Disa: [-18.5 -36.6  -1.1 -27.3 -13.1  41.7  36.8 -20.3   6.1   5.2  -7.4 -42.4
  32.6  36.2]
vuv: [-17.4 -37.0  65.7  71.8  32.4 -64.6  -9.7 -10.8   1.5  -0.1  43.0  32.6
   3.7  -6.2]
Gavat: [-14.4   7.9  54.1  -2.1  -0.2   6.7  12.3 -18.0 -34.5 -38.5  -0.9 -18.0
 -29.7  -0.2]
tiv: [ 28.7  -2.7 -49.0  39.8 -85.7 -10.5 -11.7 -20.4 -10.2 -10.5 -20.0  23.8
  25.5 -36.3]
bokir: [ 28.7  -2.7 -49.0  39.8 -85.7 -10.5 -11.7 -29.5 -10.2 -10.5  27.8 -36.5
 -11.2 -18.9]
both Disa vuv:  | [32.6]
find: [-14.4   7.9  54.1  -2.1  -0.2   6.7  12.3 -18.0 -34.5 -38.5  -0.9 -18.0
 -29.7  -0.2] | Gavat
howmany Gavat: [-0.1] | 0

tapel: [-28.4   6.5  71.2  31.5  14.4]
tor: [-28.3  30.5   6.5   6.4   6.5]
pori: [-28.3  19.5 -28.4   6.4  14.4]
both tor tapel:  | [6.5]
find: [-28.3  19.5 -28.4   6.4  14.4] | pori
find: [-28.3  30.5   6.5   6.4   6.5] | tor
both tapel tor:  | [6.5]
find: [-28.4   6.5  71.2  31.5  14.4] | tapel

figok: [ 16.7 -38.6  21.2  43.6  68.6   1.3 -49.6  23.2 -28.3  24.4  51.1  10.4
  33.4  24.7 -26.8  10.7 -34.0]
Zivar: [-2.2 -2.8  2.4  3.3  5.1  1.2 -1.7  4.9 -3.5 -1.9  4.6 -0.2  2.4  1.7
  0.0 -2.9 -4.3]
rem: [ 49.9  -0.6 -18.1  -1.9  -4.1 -18.7 -34.8 -44.7  27.1  50.7 -10.5  21.3
  -1.8   2.1 -31.6  58.6  29.3]
find: [ 16.7 -38.6  21.2  43.6  68.6   1.3 -49.6  23.2 -28.3  24.4  51.1  10.4
  33.4  24.7 -26.8  10.7 -34.0] | figok
succ: [23.2] | [-28.3]
find: [-44.7  27.1  50.7 -10.5] | rem
succ: [-2.9] | [-4.3]
find: [-3.5 -1.9  4.6] | Zivar

gek: [ -6.8 -49.1   9.9  -3.2  14.3   0.2 -16.0  -2.9  -4.8   1.3   1.1   2.8
   0.9   6.2]
gazu: [  2.3 -28.3  17.0   7.1   8.0 -10.5 -18.8  12.6   1.0 -20.5  14.6   0.8
  22.0   3.3]
mefo: [ -6.8 -49.1   9.9  -3.2  14.3   0.2 -16.0   8.9  18.2  -3.1 -12.7  -9.6
  -8.3 -13.3]
Sosu: [ -1.8  55.2 -19.6  -2.0 -11.5  27.7  23.4  -9.2 -11.2   6.9  -3.9  15.1
  -3.3  17.0]
Zuvig: [ 13.4  12.3   0.6   2.0 -11.8 -43.1   0.7 -12.2 -10.7  10.6  13.0 -17.3
   1.2  -8.6]
dab: [  0.7  15.4   5.3   4.5   1.7   4.0  -5.4   7.0  -3.1 -13.7   8.8   7.3
  15.4  10.1]
Mul: [ 15.5 -23.0  28.0  15.5   5.5 -29.3 -26.5   5.9  15.5 -38.0  40.4   5.9
  49.3   5.9]
voge: [  2.6  38.4 -11.6   0.4 -10.7   6.5  14.7  -8.3 -10.5   6.2   2.2   5.8
  -1.0   9.9]
Kul: [ -6.8 -49.1   9.9  -3.2  14.3   0.2 -16.0 -15.3  18.2  -3.1 -12.7  -9.6
  -8.3 -13.3]
zoz: [ 16.2  -9.0  32.0  22.2   1.5 -37.6 -27.1  20.9 -24.4 -48.3  57.5  12.3
  68.0  24.7]
find: [ -6.8 -49.1   9.9  -3.2  14.3   0.2 -16.0 -15.3  18.2  -3.1 -12.7  -9.6
  -8.3 -13.3] | Kul
find: [ 16.2  -9.0  32.0  22.2   1.5 -37.6 -27.1  20.9 -24.4 -48.3  57.5  12.3
  68.0  24.7] | zoz
howmany Mul: [15.4] | 0

nume: [-5.3 17.1 31.4 24.8]
mefoz: [67.1 -1.3 -0.1 65.3]
gite: [-24.8 -23.8  11.2  -3.3]
lik: [ 52.9  11.2 -23.8  -3.3]
mevok: [ 50.9 -29.1  45.7 -16.1]
Bol: [ 24.1 -10.5  24.7  26.2]
kefum: [-29.1  28.6  -4.1 -50.6]
boli: [ -5.3  67.1 -24.6  23.9]
find: [-23.8  11.2  -3.3] | gite
find: [ 24.1 -10.5  24.7  26.2] | Bol
howmany Bol: [24.7] | 1
both mefoz boli:  | [67.1]

Zom: [  6.7 -16.7  13.1 -13.1  53.0 -38.9  62.8 -13.2  31.7  27.6 -19.4   6.9
  22.8   3.2  -0.1   9.6 -11.9   0.9 -32.1  -3.4  -9.2   6.7   8.9  -0.6
  27.9  27.7 -41.0   6.5 -20.7   2.2   2.6   2.2  -8.9  33.0 -29.7  38.1
  24.7 -24.3 -45.1]
gir: [  5.2 -27.9 -31.1  -6.2  35.0 -30.7 -16.8  22.5  -2.1 -11.5 -12.3 -22.5
   1.7  23.0   4.5  29.7   6.6  -6.2  16.7   5.8  -9.2  -2.4  10.3 -11.8
   1.9  14.8 -36.4 -20.7   7.2   9.1  -8.9   9.1 -23.9  -0.1  -7.6   1.8
   1.4 -12.0  -6.7]
relez: [  6.7 -16.7  13.1 -13.1  53.0 -38.9  62.8 -13.2  31.7  27.6 -19.4   6.9
  22.8   3.2  -0.1   9.6 -11.9   0.9 -32.1  -3.4  11.8   6.7   8.9  -0.6
  27.9  27.7 -41.0   6.5 -20.7   2.2   2.6   2.2  -8.9  33.0 -29.7  38.1
  24.7 -24.3 -45.1]
mugo: [-14.9  12.0 -18.6  14.9 -59.2 -24.9 -21.4  33.0 -32.4  11.7 -23.7  14.3
  -8.2  10.1 -30.0  12.4  29.1 -32.1  36.7  15.6   8.4  10.0  -2.4  17.6
 -33.5 -13.2   9.1  -7.8   8.9  23.7 -22.2   7.1 -31.5 -31.6  51.9 -32.5
 -63.4  -3.9  24.5]
Sulu: [-30.7  -0.4  11.3 -13.5 -13.9  12.3   5.1  -1.1   7.6   3.1  -2.5  22.2
  -7.2  -4.8  15.5   2.6   3.0  -9.1  20.2   4.2   0.3   4.5 -22.9  15.2
  15.3 -27.4   8.8  -5.1  22.1  23.8  -2.7  12.6  18.8  -1.2  21.0  17.0
 -25.1  14.7  16.3]
Fakob: [ 12.3  26.1  -2.3 -22.0 -17.8  -2.8   5.0  13.2  -3.9   5.8   9.2 -23.4
  -2.6  -5.6  27.8   6.0   5.6  -5.7   0.2 -19.0  -1.7  24.5 -12.1  11.9
 -35.7   4.0 -40.2  41.9  12.9  10.1  -2.9  -9.9   7.9 -11.5  -6.3  -5.3
  -1.9  -5.2  -8.0]
find: [  5.2 -27.9 -31.1  -6.2  35.0 -30.7 -16.8  22.5  -2.1 -11.5 -12.3 -22.5
   1.7  23.0   4.5  29.7   6.6  -6.2  16.7   5.8  -9.2  -2.4  10.3 -11.8
   1.9  14.8 -36.4 -20.7   7.2   9.1  -8.9   9.1 -23.9  -0.1  -7.6   1.8
   1.4 -12.0  -6.7] | gir
both Zom Sulu:  | [2.6]

teke: [-73.8 -73.7  55.8  -3.4  33.8 -32.7 -20.4  22.3 -48.5]
rerot: [-83.6 -73.7  55.8  -3.4  33.8 -32.7   4.2  22.3 -48.5]
res: [-14.0  33.7  40.4  -3.9 -39.2 -18.0 -24.1   8.0  57.8]
zanod: [-73.7 -18.5  13.9  54.0 -25.6 -30.2   2.4  -3.7  33.8]
gumo: [ 22.5  27.8  25.1   3.3 -44.0 -12.0  24.2 -38.9   2.4]
Tesi: [-14.0 -12.1  40.4  -3.9 -39.2  -2.8   4.4 -12.7 -39.0]
zafe: [ 54.0  41.5 -39.6 -51.2  45.0  20.8  64.7 -66.2 -49.1]
Belit: [ 30.9 -19.2 -20.3  29.4   7.5  10.0  41.1 -31.0   0.5]
zivaf: [ -6.7  18.8 -52.4  40.4  18.4  22.1  -6.8   9.2  23.8]
tozi: [ -8.0  17.6 -20.3 -40.7  32.4 -14.8 -34.7 -49.0  35.2]
gusi: [ 54.0  41.5 -39.6 -51.2  45.0  20.8 -30.6  18.1  34.4]
succ: [-2.8] | [4.4]
find: [ 22.5  27.8  25.1   3.3 -44.0 -12.0  24.2 -38.9   2.4] | gumo
both Belit tozi:  | [-20.3]
howmany Belit: [29.4] | 1
both tozi Belit:  | [-20.3]
succ: [-30.2] | [2.4]

vavam: [-37.3 -47.5 -57.1  21.7 -35.3]
pana: [ 41.3   3.5 -82.3 -44.1  15.5]
Rovub: [ -2.7 -28.3  -6.4 -52.5  21.2]
Kiba: [-12.2  28.8 -33.8 -42.6 -47.0]
Ruku: [  4.4 -10.2 -37.5   3.6   5.8]
zof: [-39.7  14.0 -72.2  20.4  22.1]
vis: [-28.3 -14.9 -24.1  39.0   2.2]
Roga: [-28.2 -12.6  18.5  57.6 -68.8]
Luga: [ 21.7 -35.0 -40.4 -18.3  34.7]
katam: [ -2.9  21.3  24.2 -17.2  -1.4]
dor: [-37.3  46.2 -57.1  21.7 -35.3]
tomo: [ -2.8   9.4 -11.3 -26.2  -9.0]
both vis Rovub:  | [-28.3]
find: [-37.3  46.2 -57.1  21.7 -35.3] | dor
succ: [-2.8] | [9.4]

luk: [-66.2  -3.2 -39.0  41.5 -67.2  43.8  14.1  25.1  15.3  41.5  -9.0  32.5
  -9.2 -29.0]
Sovu: [  7.9  -4.4  12.4  29.3   3.8  16.8  14.3  -9.2  17.9  37.8  -2.1 -28.7
   3.7  16.6]
mege: [ 23.7 -11.4  27.3  31.8 -15.9   6.1  20.6  -9.3  -7.1  42.0  32.7   3.7
 -39.7  -7.2]
zeviz: [ -4.1  41.6 -24.7 -24.7 -61.4  41.6  -1.5  -2.0   4.2 -14.7 -33.2 -12.2
 -24.7 -42.4]
Zoki: [ 15.4  10.2  63.1  -9.1   3.8 -17.6 -24.2 -26.1  19.3  21.4 -22.8 -32.5
 -35.6  48.0]
Pinil: [-14.1 -42.6 -23.0   6.3 -32.7   6.8   9.4 -10.3   4.8 -28.5  11.6 -20.4
 -15.9  18.1]
rosi: [  5.3  11.8  29.6 -13.4  13.4 -39.8 -30.4 -21.6  40.3 -11.7  -8.1   1.7
 -13.0 -24.4]
howmany zeviz: [41.6] | 2
both Sovu luk:  | [-9.2]
howmany zeviz: [-33.2] | 1
find: [63.1 -9.1  3.8] | Zoki
find: [-66.2  -3.2 -39.0  41.5 -67.2  43.8  14.1] | luk
find: [  7.9  -4.4  12.4  29.3   3.8  16.8  14.3  -9.2  17.9  37.8  -2.1 -28.7
   3.7  16.6] | Sovu

sel: [ 16.7  36.7 -30.0  25.6  -7.7 -22.3   6.0]
zan: [ 1.0  5.8  3.4  7.1 12.6 62.3  3.0]
kuv: [-26.7  -0.5  25.8  21.7  39.2 -20.9   8.0]
devup: [  8.1 -13.7  16.5  34.8 -18.4 -40.4  11.9]
dages: [ 56.8   4.7 -15.0 -21.9 -10.2  11.4  26.0]
nesut: [-12.1  11.8  28.0 -22.3 -10.8  27.6   8.0]
kem: [ -5.4  41.5 -20.8 -17.3  21.8  15.0  25.0]
zene: [ 11.8  14.5   8.8   8.7 -60.3  18.6  66.0]
both nesut kuv:  | [8.0]
both zene nesut:  | [11.8]

